[128 = 0]
<41> [104 144 193 226 109 110 104 127 158 102 152 158 127 159  71 165 114 125
 110 130 204 159 188 106  41  99 184 167 129 180]
<41> [101 138 154 191 100  95 112 125 155  98 105 150  97  88  75 133  94 159
 128 120 125 133 156 130  65 102 176 118 116 126]
<49> [120 115 111 166 104 132  56 171 124 142  38 143  95  50 165 110 125 145
 118 155 116  79 163 103  99 175  97  89 131 125]
<41> [116 141 146 177 127 124 117 125 130 108 130 141 117 105  86 141 106 141
 113 123 155 143 146 128  99 108 159 129 121 136]
<46> [119 135 150 136  91 107 106 147 158 131 110 112 132 139 169 130 155 122
 180 121 119 111 126 141 112 136 139 136 140 143]
<44> [ 94 129 136 117 125 146 121 103 114 117 127 155 127 192 149 113 178 102
 164 149 105 107 125 116 109 154 107 100 150  80]
<48> [112 133 138 177 127 140  94 134 118 118 107 153 114 109 114 133 124 130
 111 143 154 122 158 110  94 137 130 116 131 130]
<49> [145 145 150 138 123 105 150 132 153 122 166  98 145 123 107 154 107 136
 135  95 156 162 114 158 140  85 174 169 118 171]
<49> [118 125 146 165 100 114  86 148 139 131 103 133 119 126 129 133 137 129
 130 145 143 118 161 109  87 146 137 125 133 142]
<48> [127 106 122  94 102 101 122 125 133 143 121 120 124 167 126 113 150 125
 139 151  89 118 135 109 115 154 121 110 132 102]
<44> [118 121 132 122 124 130 136 125 147 128 113 147 126 145 160 118 134 120
 143 128 108 110 132 121 113 133 106 133 134 129]
<41> [106  99 111 124  99  90 112 112 125 123  88 153  85 119  70  98 115 157
 107 164  64 112 159  92  76 152 130  71 117  64]
<44> [122 158 138 140 132 138 103 111  73 113 180  98 140 154  63 150 163 121
 136 139 170 163 108 146 150 129 179 100 135  89]
<41> [ 92 173 196 222  82  84 121 137 201  79 117 133 113  82 114 156  97 156
 192  71 145 139 132 180  63  61 214 161 122 173]
<46> [158  97 151 121  94  66 142 143 180 155 156 107 142 178  97 144 107 130
  97 135 144 157 170  96  90 116 152 185 116 193]
<44> [130 109 104 102 124 122 122 126 114 139 108 130 115 125 121 109 131 135
 115 149  94 114 132 110 129 153 109  98 126  95]
<41> [111 150 139 107 113 118 135 110 124 111 150 104 135 155 126 128 162 124
 189 113 104 133  87 166 146 119 159 110 137  90]
<48> [113 115 122  63 113 117 153 105 139 133 129 128 133 196 169 101 172 109
 183 134  59 105 101 132 135 148 102 110 143  82]
<49> [162 129 101  42 157 152 187 133 141 151 145  94 164 137 227 118 141 106
 168  89  98 116  61 170 219 119  80 163 134 151]
<44> [145 119 120  99 109  96 136 135 141 140 130  97 129 122 119 125 122 141
 134 123 103 134 117 137 141 125 142 130 119 129]
<46> [129 128 127 139 111  95 129 126 136 119 125 118 110  93  76 129  98 158
 118 121 112 142 131 136 114 110 165 116 111 117]
<41> [114 166 130 196 139 132 122 127 119  85 111 134  98   9  70 141  69 176
 119  90 144 143 114 172 127  79 183 107 106 120]
<48> [179 105 124  17 122  78 210 111 160 162 216  63 177 228 122 136 138 111
 138 109 102 173  88 143 185 103 141 187 120 155]
<44> [123 125 123 146 144 149 123 128 120 125 113 153 121 113 133 125 118 127
 107 135 138 120 143 114 118 133 108 125 128 131]
<46> [101 157 167 189 109 131  94 136 139 106 123 135 127 126 134 146 145 123
 164 118 163 127 137 143  94 119 161 133 140 143]
<46> [120 137 123 107 176 186 155 103  99 122 156 154 149 176 166 125 156  91
 132 128 144 124 107 128 159 132  86 134 145 115]
<44> [127 118 132 112 116 116 144 133 162 134 112 134 129 139 169 118 127 125
 149 119 100 112 127 129 119 126 111 145 130 143]
<48> [ 51 164 183 202 126 120 174  70 178  47 129 208  95 131  88 127  94 145
 178  83 100 131 130 159  43  55 177 128 125  99]
<49> [156  75  87 115 106  99  78 158 106 171  80 121 101  97  87 108 110 151
  49 190 110 114 185  60 105 187 101  91 113 116]
<48> [116 119 125  66 129 143 149 108 128 138 140 132 148 215 192 109 188  89
 179 138  88 105 101 127 147 156  85 123 153  97]
<49> [124 151 118 171 140 134 123 133 119 102 104 132 103  25  95 132  79 166
 114 101 132 133 117 158 135  97 156 109 109 122]
<46> [ 97 161 165 196 123 168  73 147 123 113 109 146 136 133 183 145 171 100
 171 129 184 107 139 135 104 143 126 132 156 150]
<46> [116 139 112  92 137 109 182  83 122  97 151 123 112 111  71 114 104 157
 147 100  66 146  80 168 152  89 162  97 111  63]
<49> [110 123 138 143 122 126 114 114 118 121 132 148 120 162  98 127 141 122
 118 152 132 130 151 103  94 141 132 113 133 107]
<41> [119 110 119  58 101 106 135 110 127 142 133 112 134 204 149 104 182 111
 175 150  63 111 107 123 135 162 112 100 143  74]
<44> [ 82 170 194 227 155 167 137 100 143  76 164 191 136 164 114 162 123 104
 137 104 209 150 152 133  69  79 157 170 141 165]
<49> [154 123 123  96 131 115 154 132 139 143 155 100 146 140 131 135 121 127
 124 115 130 145 113 138 157 115 132 155 121 152]
<46> [157  96 129 112  84  71 115 162 170 163 111  97 129 132 131 128 116 140
 114 140 114 128 158 105 106 141 134 153 118 171]
<48> [160 105 119  82 120 111 129 138 123 163 156  93 151 179 129 132 149 112
 111 149 136 141 133 107 149 151 119 145 130 144]
<48> [112 122 121 130  96  82 130 121 149 112  93 131  91  80  88 109  98 169
 140 121  64 119 128 138  99 116 157  93 111  89]
[168 115  83  81 152 124 162 132 114 145 133 100 127  72 109 120  85 153
  87 115 107 142 102 140 186 115 119 127 104 127] -> <49>
[152 107 126  91 121 118 125 135 122 160 156 104 152 193 132 133 157 105
 114 154 142 138 139 101 138 154 115 145 135 143] -> <48>
[118 141 132 181 128 148  80 148 109 121  98 139 115  81 128 135 127 134
 117 137 162 117 147 123 113 141 131 111 131 133] -> <46>
[117 118 134 110 123 137 123 122 128 137 128 141 137 188 162 119 167 101
 147 148 119 112 135 108 117 155 100 126 146 118] -> <49>
[163 118 121 137 119  97 119 150 129 145 139  95 127  88  75 144  90 153
  78 129 156 158 146 121 133 117 159 144 106 162] -> <48>
[154 124 114 142 130 126 103 155 113 144 119 106 126  79 110 138 107 143
  89 135 157 137 140 121 143 135 134 129 117 151] -> <48>
[137 120 149  93  81  57 166 129 196 132 143  94 136 157 131 129 119 141
 175  98  80 139 113 153 116  97 165 163 119 151] -> <44>
[119 132 106 116 122 126 126 130 127 119  87 127 106  69 144 107 118 151
 152 116  77 103 103 151 143 130 122  92 123  92] -> <48>
[148 103  93 108 132 125 124 143 121 148  94 127 113  82 130 111 102 146
  90 141 103 114 138 109 139 146  99 113 115 124] -> <44>
[125 129 116 131 113 136  89 154 122 138  81 120 119  90 175 117 146 130
 151 135 114  95 124 132 136 158 108 104 136 120] -> <46>
[163  96 100  49 134 123 155 133 128 168 145 102 152 177 163 116 146 109
 117 142 104 126 116 111 170 153  86 145 130 136] -> <49>
[158 144 150 177 145 135 151 166 182 129 127 124 145  60 172 159  67 137
 110  73 189 142 134 154 136  73 135 213 113 244] -> <44>
[ 92 169 137 218 101 116  67 138 110  82  77 129  80   4  64 134  99 181
 146 114 129 123 128 165  97 111 198  65 116  86] -> <46>
[139 143 129 115 144 125 175 117 145 116 154 115 137 108 125 136 100 139
 139  87 123 147  94 166 159  83 147 154 116 144] -> <48>
[122 134 139 133 107  99 133 124 146 117 131 118 121 122 105 130 120 143
 147 116 112 136 122 144 115 111 160 127 122 122] -> <46>
[112 152 118 156 155 178 113 135 107 111  94 149 119  66 173 123 126 128
 143 112 136 102 108 151 149 129 105 109 135 119] -> <48>
[125 120 120 106 138 136 140 113 116 130 138 136 130 156 126 120 139 119
 124 139 116 127 125 118 133 137 113 120 131 108] -> <49>
[ 94 165 145 169 149 171 117 111 103  94 132 152 126 120 134 136 146 117
 157 116 153 124 111 152 128 117 138 110 142 104] -> <46>
[133 152 112  95 121 124 154 143 156 120  99  93 128  52 199 116 119 149
 201  69  72 105  57 203 187 101 131 127 124 126] -> <41>
[145 121 124 134 128 115 140 143 151 135 118 124 125  91 130 131  92 144
 108 113 130 132 136 130 128 111 129 151 114 163] -> <44>
[133 157 174 205  85  94  89 176 179 120 111  98 131  67 138 163 106 147
 157  92 180 138 143 161  99  95 190 172 123 208] -> <49>

<64> [141 138 152 108  98 105 140 120  79 131 148 165 132 136 155 120 108  99
 159 104  97 149 182 129 102 119 170 105  78  82]
<63> [131 154 133 164 124 122 107 124 116 133 140 171 184 133 137 141 191  88
  91 171 132 171 167 151  98 132 191 137 128  57]
<64> [103 122 115 146 172 164 109 123 164 112 116 103 140 122  93 131 159 142
  95 160 123  96 105 126 119 131  92 126 158 157]
<64> [157 111 101 104 120  94 148 161 184 118  76  96 110  98 136 126  70 193
 141 113 214 135  74 131 179 131 104 166 176 166]
<68> [132 127 149 104 124  82 108 116 151 116 108 163 171 140 135 209  87 153
 128 154 196 151 135 115 111 116 186 135 111  74]
<63> [134 145 144 117 102 102 100  99  74 156 173 164 105 186 116 163 120 134
 140 127 176 153 102  97 137 134 167 150 114  67]
<63> [137 137 162 126 147 118 117 109 109 134 137 175 147 180  74 194  79 148
 160 138 157 143 102 110  73 126 127  86  97  77]
<68> [144 128 109 177 147 133 125 153 190 147 108 114 163 127 110 170 153 136
  94 168 183 147  72 144 148 144 107 149 178 141]
<65> [186 118 130 179 114 115 179 178 183 191 132 105 162 131 153 186 106  85
 146 121 137 155  86 141 159 143  86 105 133 156]
<64> [ 69 147 156 187 162 200  76  72  66 159 209 157 129 204  65 169 221  67
  92 168  50 107 124 109  82 138 121  95  93 107]
<63> [177 133  90 182 118 118 156 186 188 155  98 103 158  93 150 113 161 118
 101 146 177 172  91 170 174 150 111 165 195 146]
<63> [170 147 105 145 135 126 129 147 129 150 149 109 132 134 119  87 157 125
 119 139 160 135  91 118 143 145 104 146 179  97]
<60> [122 111 147 140 134 131 136 129 171 144 149 101 187 113 184 181 150  57
 108 146  65  98 181 115 124 114 141  97  92 137]
<60> [ 94 104 123 140 146 155 120 123 177 132 133  79 137 113 148 159 159 105
  93 145  92  81 129 114 156 123 107 132 131 188]
<68> [130 126 135  94 110 115 144 127  99 108 119 140 107 113 145  92  94 135
 159  94 105 129 165 133 116 118 141 116 101 127]
<63> [120 147 118 106 119 151 137 120  40  99 129 152  58 122  97   6 129 150
 161  81  84 133 149 149 103 132 113 121 123 128]
<65> [ 90 133 142 164 172 184  79  83 117 167 217  98 142 187  98 172 211  68
  83 174  71  66 107  69 119 133  99 109 122 117]
<65> [128 115 114 164 141 135 147 161 194 117  65 125 155  95 117 156 121 149
 112 145 154 153 106 177 133 134 109 132 154 180]
<63> [125 119 130 122 117 121 135 130 132 132 119 127 111 131 130 146 103 141
 140 114 140 132 114 129 144 128 124 133 121 150]
<68> [ 90 144 163 151 149 173 107  88  61 130 171 174 131 173  83 138 162  87
 132 137  45 121 161 127  58 126 131  73  72 100]
<60> [129 143 139 137  96 144 134 111  31 166 175 161  39 189  84 102 112 133
 176  77 116 153  81 125 139 147 103 124 104 133]
<64> [134 135 116 129 147 138 123 130 122 119 115 130 106 139  79 104 117 171
 136 128 162 130  82 129 121 138  94 132 159 130]
<68> [123 137 154 104 114 119 131 109  68 114 133 178 111 146 114 119  92 134
 167 102 106 145 161 133  84 119 153  98  79  94]
<65> [ 97 136 118  74 164 123  89 102 121  46  73 155 122 111  77  87 105 219
 120 148 181 117 137 128  81 114 150 145 153  95]
<68> [101 130 141 152 139 159 104 100 104 157 174 129 110 177  97 167 157 108
 117 140 108 112  97 105 130 136 111 121 114 135]
<65> [115 121 150  65 122 107 118  98 104 107 150 125 128 126 164 124 100 119
 146 111  94  89 188  86 111 103 162 111  82  98]
<68> [119 141 122 180 152 174 116 124 115 153 160 124 126 155  88 121 187 101
 105 149  99 124  97 132 120 146  91 119 146 136]
<64> [153 139 120 144 135 141 151 148 108 131 116 140 107 132  87  85 110 147
 157 108 129 148  97 151 110 141  83 109 143 135]
<60> [121 161  96 112 137 125  96 123  92  68  89 166 120 102  95  27 168 186
 101 149 179 160 146 160  99 133 170 175 182  70]
<64> [121 117 123 106 143 118 113 122 159 114 107 114 122 131 111 157  97 175
 125 138 180 112  92 108 140 124 118 144 147 139]
<65> [ 96 136 133 139 156 158  98 101 105 118 132 149 110 161  65 138 141 155
 120 145 135 122  96 124 102 134 112 123 132 126]
<60> [100 133 140 146 126 156 114 105  90 143 165 139 113 154 119 133 165  95
 119 129  80 121 140 124 120 131 132 118 102 131]
<64> [115 136 139 148 116 139 113 110  97 155 167 142 118 161 125 151 158  98
 120 133 112 135 125 120 134 134 142 131 111 116]
<60> [150 139 136  96  92  86 123 118  85 140 147 155 102 155 138 131  93 146
 157 106 177 155 119 108 142 128 165 149 117  78]
<60> [115 157 108 134 107 153 119 118  46 116 155 145  87 115 136   6 204 101
 113 112  73 141 176 153 125 136 154 153 137 106]
<65> [ 68 141 118 140 116 169  94  93  60 116 152 146  74 137 114  73 203 118
  95 127  84 127 151 144 137 134 155 162 124 142]
<64> [120 139 120 123 123 127 109 117 110 121 142 131 130 124 141 101 167 117
 105 140 126 128 151 124 131 127 159 150 137 100]
<68> [109  88 149  75 120  75 132 129 215  90  66 119 184  82 195 227  57 149
 124 139 158 113 181 121 135  93 186 129  90 149]
<65> [132 121 128  98 171 118 106 119 183 107 133  88 188 112 145 147 135 125
 101 168 135  72 149  80 111 111 129 118 144  94]
<60> [ 99 106 135 124 140 130 109 113 179 132 138  93 158 123 161 192 146 105
  93 155 116  88 141 100 150 116 141 135 119 151]
<65> [101 115 113 151 163 151 114 134 197 105  94 100 172  94 130 149 169 127
  76 173 124 106 135 143 128 124 122 137 156 162]
<63> [103 131 108 153  98 136 131 141 131 112 106 133 141  73 188  82 203  86
  80 137  86 155 200 183 150 127 186 167 133 148]
<68> [132 121 111 122 121 132 138 138 137 133 131  94 104 112 146  96 134 128
 126 113 122 111 118 123 163 131 107 145 147 161]
<63> [135 146 127 106 165 152 116 111  85 112 160 121 116 143  87  56 138 133
 143 124  94  88 131  96  82 127  90  96 136  89]
[115 131 128 107  82 110 116 108  77 143 153 141  71 150 147 123 125 136
 137 101 149 145 122 117 172 131 165 171 115 125] -> <63>
[156 138 117 168 131 124 140 157 156 138 108 139 167 116 125 134 148 118
 114 150 153 166 117 160 123 139 129 131 155 114] -> <63>
[165 130 113 166 102 120 161 167 146 163 124 118 131 115 152 121 138 104
 130 117 139 165 108 158 165 144 115 142 149 148] -> <65>
[121 128 144 133 140 135 137 128 122 110 102 161 140 129 100 142 101 140
 147 126 113 142 140 151  83 124 124  93 103 128] -> <63>
[132 134 135 112 108 119 132 120  89 133 145 142 102 140 133 111 114 126
 150 105 121 136 136 122 129 127 139 127 110 114] -> <65>
[162 131 119 150 143 133 161 163 146 126  89 136 129 119  88 111  90 158
 157 116 149 153  88 161 108 140  76 103 150 147] -> <63>
[137 102 132 105  87 107 146 129 139 174 171  74  94 134 195 160 104  94
 144  91 113  96 119  84 206 124 120 145 107 173] -> <60>
[ 99 100 130 119  92 108 124 123 166 141 122 105 121 114 189 193 125 116
 106 126 139 123 138 123 193 119 167 169 111 178] -> <63>
[144 127 111 152  70 119 165 160 117 155 129 120 107  94 195  86 157  81
 126  96  98 166 158 170 183 137 151 159 127 163] -> <65>
[138 117 118 129 103 101 118 131 163 166 150  94 127 138 170 180 136 118
 106 138 178 126  94  99 199 133 144 176 148 137] -> <63>
[137 125 117 123 143 120 132 144 168 106  96 116 160  96 138 119 127 140
 114 144 144 125 140 138 121 123 131 132 150 126] -> <60>
[123 115 121  97 110 127 146 131 116 121 129 100  88 106 159  83 110 128
 146  89  96 104 147 121 155 121 116 133 118 166] -> <68>
[112 124 147 143 134 145 141 127 121 118 110 157 136 128 110 148 112 121
 143 122  89 139 148 156  90 124 123  89  92 146] -> <68>
[133 142 129 126 119 124 125 124  97 124 135 149 127 130 129 100 141 121
 131 125 122 144 148 136 113 129 149 129 123  97] -> <60>
[134 118 132 118 121 114 132 131 149 136 132 112 138 124 154 153 115 120
 128 127 133 118 131 113 145 123 133 130 122 133] -> <60>
[128 154 115 156 127 150 105 115  73 150 161 147  84 172  75  96 168 141
 121 132 155 150  73 127 137 151 113 154 159 107] -> <64>
[112 148 154 113 120 125  82  74  50 155 201 164  97 208  94 163 136 125
 137 132 144 125 105  75 116 131 156 132  99  60] -> <68>
[113 119 149  42  98 101 142 106  75  83 128 137  99  97 183  69  77 126
 172  73  64 100 227 112 106  96 172 106  63 115] -> <68>
[135 119 110 146 136 138 143 152 168 130 105  99 131 104 131 120 134 133
 117 131 133 124 107 143 150 134  97 136 157 170] -> <64>
[146 138 107 115 102 114 116 123  99 157 172 102  83 146 145  90 151 129
 123 114 162 124  95  95 186 140 130 178 161 113] -> <63>
[211 154 113 107  92  80 181 177  94 118 102 156 131  90 155  23  87 136
 181  84 149 186 160 165 109 132 141 121 142  69] -> <60>
[123 139 148 143 157 133 111 114 117 118 106 185 138 172  45 185  91 176
 146 149 177 158  81 137  72 134 118 101 121  98] -> <60>
[100 152 116 212 147 201 101 113  85 170 187 131 110 170  78 105 245  75
  81 158  75 132  94 142 129 157  96 134 151 138] -> <64>

<47> [ 86  89 110 162 126 141 153 122 117 136 114 118 128 162 131 115 100 165
 109 160 188 149 204 128 157  59  85 127 147 108]
<43> [141 163 162 144  99 116 114 153 154 130 105 108 100  76 130 135 160 111
 111 143  98 112  56 145 120 173 154 117  60 114]
<33> [145 133 154 156 125 118 114 156 140 163 107 102 133 119 141  94 134 135
  96 147 129 105 127 135 121 150 131 134 107 102]
<50> [142  98  81  96 159 151 144 169  95  88 124  60 153 129 123 143 103  97
 129 133 119 182 151 119 174  81 172 120 169 116]
<37> [111 155 139 104 139  87 111 133 137 132 166 142 127 140 105 108 121 121
 145 143 112 109  85  92 122 201  90  63 133 145]
<47> [ 79 127  75  94 147 160 149 106  95 109 154 161 134 187 108 124 112 139
 173 100 154 151 156 110 151 108  79 106 207 142]
<47> [110 140 128 143 109 137 134 144 132 121 109 116 110 108 129 132 138 130
 123 145 131 135 106 137 144 123 128 113 106 115]
<39> [180 121 133 139 128 142 123 192 127 118  84  42 136  72 147 135 139  95
  91 144  97 147 108 151 148 111 211 151  93  92]
<50> [155 111 144 124 132 113 127 127 139 137 126  87 128 139 119 133 126 110
 101 128 123 127 140 134 117 143 142 147 105 114]
<39> [ 91 163 134 147 110 125 122 148 134 136 122 148 111 112 129 105 138 146
 137 153 133 114  87 121 140 154  95  81 118 124]
<50> [114 160  91  81 165 119 109 161  97  94 175 172 161 106 129 114 108 121
 193 131  90 137  79  75 152 150 128  49 202 176]
<39> [225  96 159 130 127 118 114  99 143 113 120 138 149  58 165 190 139 104
 113  96  82 126 138 158  81  81 241 228  81 160]
<33> [149 104 142 147 107 112 130  98 140  86 128 169 124  50 155 196 124 132
 134 144 113 147 126 137 119  54 186 155  79 173]
<50> [ 99  95 108 122 143 116 146 123 118 118 144 106 132 167 110 127  94 135
 122 154 160 154 175 107 153 101  93  99 151 125]
<39> [117  94 108 122 144 142 147 114 115 139 129 100 137 191 115 117 108 134
 114 119 164 143 195 129 138 103 100 147 162 108]
<43> [152  98 148 171 142 105 112 149 129 158 121 131 163 104 165  97 102 159
 100 169 142 115 178 117 125  87 140 138 132 128]
<39> [148 131 137 122 130 104 119 174 135 107 123  74 128  83 125 139 124  98
 112 163  96 143  86 119 146 144 168  94  94 121]
<33> [ 70 134 105 141 138 123 127 134 109 127 150 186 142 134 137  97 100 172
 161 163 157 130 143  91 155 102  70  65 181 152]
<43> [158  99 128 128 137 142 136 117 126 144 114  93 138 158 129 129 127 121
 102 105 139 131 177 148 117 110 145 184 132 106]
<43> [180 112 149 144 132 135 121 149 136 158  96  72 139 126 142 114 139 115
  84 120 121 117 150 155 114 130 170 184 106  92]
<33> [159 106 148 150 118 120 128 123 141 128 110 112 128  97 144 150 130 125
 101 138 125 131 143 146 117  97 167 165  88 125]
<37> [131  91 107 114 173 111 126 134 105 136 159 123 173 168 129 100  82 140
 131 143 146 138 195  91 140 103 109 111 194 139]
<37> [117 104  92 103 153 117 136 152 104  78 151 112 149 108 124 150  90 116
 148 160 120 174 135  94 170  82 146  78 161 152]
<39> [ 73 153 164 206  81 123 122  94 152 170 112 229 102 108 158 100 144 204
 129 157 174  82 131 139 107 112  60 124  96 138]
<33> [151 102 140 158 118 126 132 144 135 122 100  95 129  88 148 146 124 127
  97 155 129 143 145 145 137  80 171 153  91 116]
<50> [214 165 117  99 153 162  94 195 104 112 110 119 171  44 170 126 157  87
 154  85  42 123  58 138 124 140 249 162 156 139]
<33> [115 127 123 140 126 126 128 138 124 121 127 139 132 110 138 126 119 140
 133 149 134 134 129 120 141 105 126 110 132 135]
<39> [106 154 117 107 131 129 125 125 123 122 146 153 123 140 115 121 133 126
 156 116 120 123  98 114 129 161 103  97 149 141]
<50> [ 99 160 110 126 126 143 121 133 113 116 139 191 132 106 141 119 133 148
 172 125 122 123  95 114 138 124 113  95 162 155]
<43> [114 157 154 113  95 117 134  89 160 129 131 126  77 148  91 154 162 105
 124 103 120 111  76 147 100 200 102 129  68 121]
<33> [ 99 137  98 100 136 141 137 120 112 107 147 146 126 150 112 134 122 125
 160 115 131 143 120 114 143 130 105 100 164 142]
<37> [129 104 113 135 133 137 137 130 117 112 123 125 139 116 140 142 113 134
 128 138 137 150 157 128 144  75 145 137 139 133]
<43> [138 126 127 139 126 132 126 148 125 121 115 119 134  98 142 132 128 127
 123 140 121 135 123 132 138 107 154 130 121 126]
<50> [185 143 163 143 137 116  93 139 138 167 123 153 156  95 163 100 143 134
 120 113  97  83 116 133  87 156 166 167 123 136]
<47> [129 148 177 168  85  89 116 151 167 120 105 111  91  47 134 150 146 122
  98 186 108 119  59 138 127 148 151  96  25 123]
<47> [147 142 149 150 106 133 123 154 143 132  95  97 112  86 139 133 151 117
 104 139 112 123  93 152 128 136 163 141  79 106]
<37> [111 106 102 127 131 120 139 141 114  72 137 132 135  79 136 168 100 128
 146 168 125 174 129 108 167  58 155  90 131 157]
<37> [119 118 153 112 110  74 133  86 159  96 159 132  96 116  96 183 121 107
 126 149 118 137 100 116 113 151 120  99  64 158]
<43> [133 113  94 144 145 148 126 180  96  96 114 131 164  64 169 129 104 141
 144 163 120 162 140 114 173  41 178 110 166 143]
<33> [180  97 137 105 138 147 143 111 137 157 106  32 122 202 100 131 144  86
  76  75 133 128 175 168 103 160 148 212 112  72]
<39> [198  64 158 143 135  86 126 135 147 112 118  58 145  80 142 173 103 101
  72 166 112 152 168 136 121  75 210 170  65 127]
<37> [159 152 123 119 129 185 128 149 120 166  88  81 126 167 127  95 169 108
 112  65 120 109 123 170 116 170 145 191 145  73]
<47> [ 85 180  90 126 126 181 130 194 100 128 101 113 122 128 129  81 147 132
 152 129 127 134  78 128 175 150 107  78 173  95]
<37> [153 112 115 111 144 152 136 131 117 138 117  85 138 166 121 122 131 111
 113  96 131 135 160 144 126 128 143 169 149 102]
<50> [ 98 155 131 161 122 134 112 117 122 152 135 228 140 111 161  93 130 183
 161 133 144  95 128 116 117 114  91 115 161 157]
<43> [117 151 110 114 118 147 133 147 120  94 121 125 114  95 125 150 141 111
 150 125 107 148  79 132 149 126 150 106 123 133]
<47> [136 136 100 131 111 205 150 148 111 123  72  83 112 131 135 137 163 113
 120  85 131 148 127 180 147  97 166 188 131  82]
<47> [132 120 102 105 143 157 138 113 110 125 132 132 139 163 124 130 128 123
 143  89 133 137 154 134 128 115 128 157 170 127]
[113 129 118 124 119 122 130 108 125  87 145 182 125  83 138 169 122 135
 162 136 118 145 108 117 134  88 143 111 125 173] -> <33>
[142 147 131 141  93 169 139 147 136 113  77  89  95  88 133 157 170 105
 112 111 111 140  84 175 136 121 178 165  76  96] -> <47>
[179 132 167 129 161  72  85 152 139 172 155 133 171 117 144  79 113 129
 113 146  99  83 125  96  94 187 137 114 136 142] -> <47>
[139 118 168 169 103  97 122 137 156 135 108 107 113  84 139 138 130 133
  89 173 129 121 120 138 122 120 145 128  57 119] -> <47>
[143 101 132 114 129 118 137  80 135 115 145 142 126 141 120 166 122 120
 129 107 130 136 156 133 107 109 138 163 118 149] -> <47>
[139 149 129 118 143 130 114 157 122 148 129 115 141 138 128  93 133 121
 129 121 114 111 110 120 127 170 125 115 150 116] -> <43>
[132 142 167 155 107  77 109 156 156 116 127 125 115  50 138 141 127 126
 113 191 103 121  70 114 131 144 150  78  58 142] -> <39>
[ 71 139 114 115 128 110 135 110 125 113 161 166 115 152 105 127 112 143
 158 146 146 133 118  97 142 142  66  64 148 151] -> <50>
[126 139  85  91 161 160 128 156  93 122 138 118 155 159 123 102 121 117
 157 100 119 140 131 113 150 136 127 114 204 124] -> <43>
[ 66 134 102 130 143 120 131 144 109 131 152 155 138 158 120  88  98 160
 151 165 160 133 142  88 161 126  57  52 183 136] -> <47>
[155 111 111  86 120 147 149  93 128  72 129 107 110 115 110 209 141  81
 140  85 101 167 114 152 124 101 188 172 102 143] -> <33>
[119 131 119 117 141 117 123 142 120 120 144 131 139 127 125 119 115 128
 140 141 123 133 121 107 140 134 120  95 148 138] -> <37>
[101 190  91 138 115 226 133 168  97 158  75 138 119 148 145  73 179 144
 153  73 136 111  97 166 148 144 113 153 183  80] -> <39>
[191 131 138 117 143 144 112 143 126 152 113 102 150 126 143 114 147 106
 114  87  99 109 128 148 102 151 179 187 135 112] -> <47>
[115 136 167 150 104  90 120  89 159 143 141 172 106 120 125 136 134 146
 122 143 136 100 115 126  97 153  97 121  81 147] -> <37>
[146 133 136 155 128 144 120 172 126 156  93  90 137 116 147  94 137 133
 100 139 129 118 132 143 136 128 146 144 124  92] -> <47>
[137 144 124 126 117 142 127 155 127 109 109 108 119  91 133 142 144 111
 130 129 106 139  88 140 141 128 163 125 109 121] -> <43>
[102 100 101 101 139 121 153 128 119  97 142  75 119 165  92 149 102 107
 122 146 145 170 150 113 161 115 109  94 136 118] -> <50>
[153 126 145  74 137 103 132  99 149 133 152  69 108 192  73 145 138  75
 109  90 109 122 114 132  98 218 118 140 101 112] -> <37>
[113 160 127 149  68 176 150 149 142  92  65  88  67  66 127 177 180 104
 117 126 114 154  53 183 153 113 172 143  48  93] -> <47>
[ 94 154 134 156 112 112 115 143 131 118 134 188 124  72 149 121 125 159
 153 170 126 120  89 108 141 116 113  73 121 157] -> <37>
[134  86 131 145 136 126 139 103 128 149 125 119 139 165 132 122 109 146
 103 130 163 129 202 134 120  90 113 165 137 118] -> <33>
[100 119 101 123 139 157 146 126 110 143 123 111 130 191 114 101 121 139
 127 114 163 136 171 130 145 121  86 132 173 102] -> <39>
[ 93 139 134 163 113 126 130 164 133 143 105 104 114 121 130  98 127 147
 108 175 150 126 119 126 154 131  97  87 111  99] -> <39>
[161 131 111 135 123 178 132 158 112 116  87 104 136  88 155 140 149 116
 126 104 109 144 121 161 141  85 195 177 131 111] -> <50>
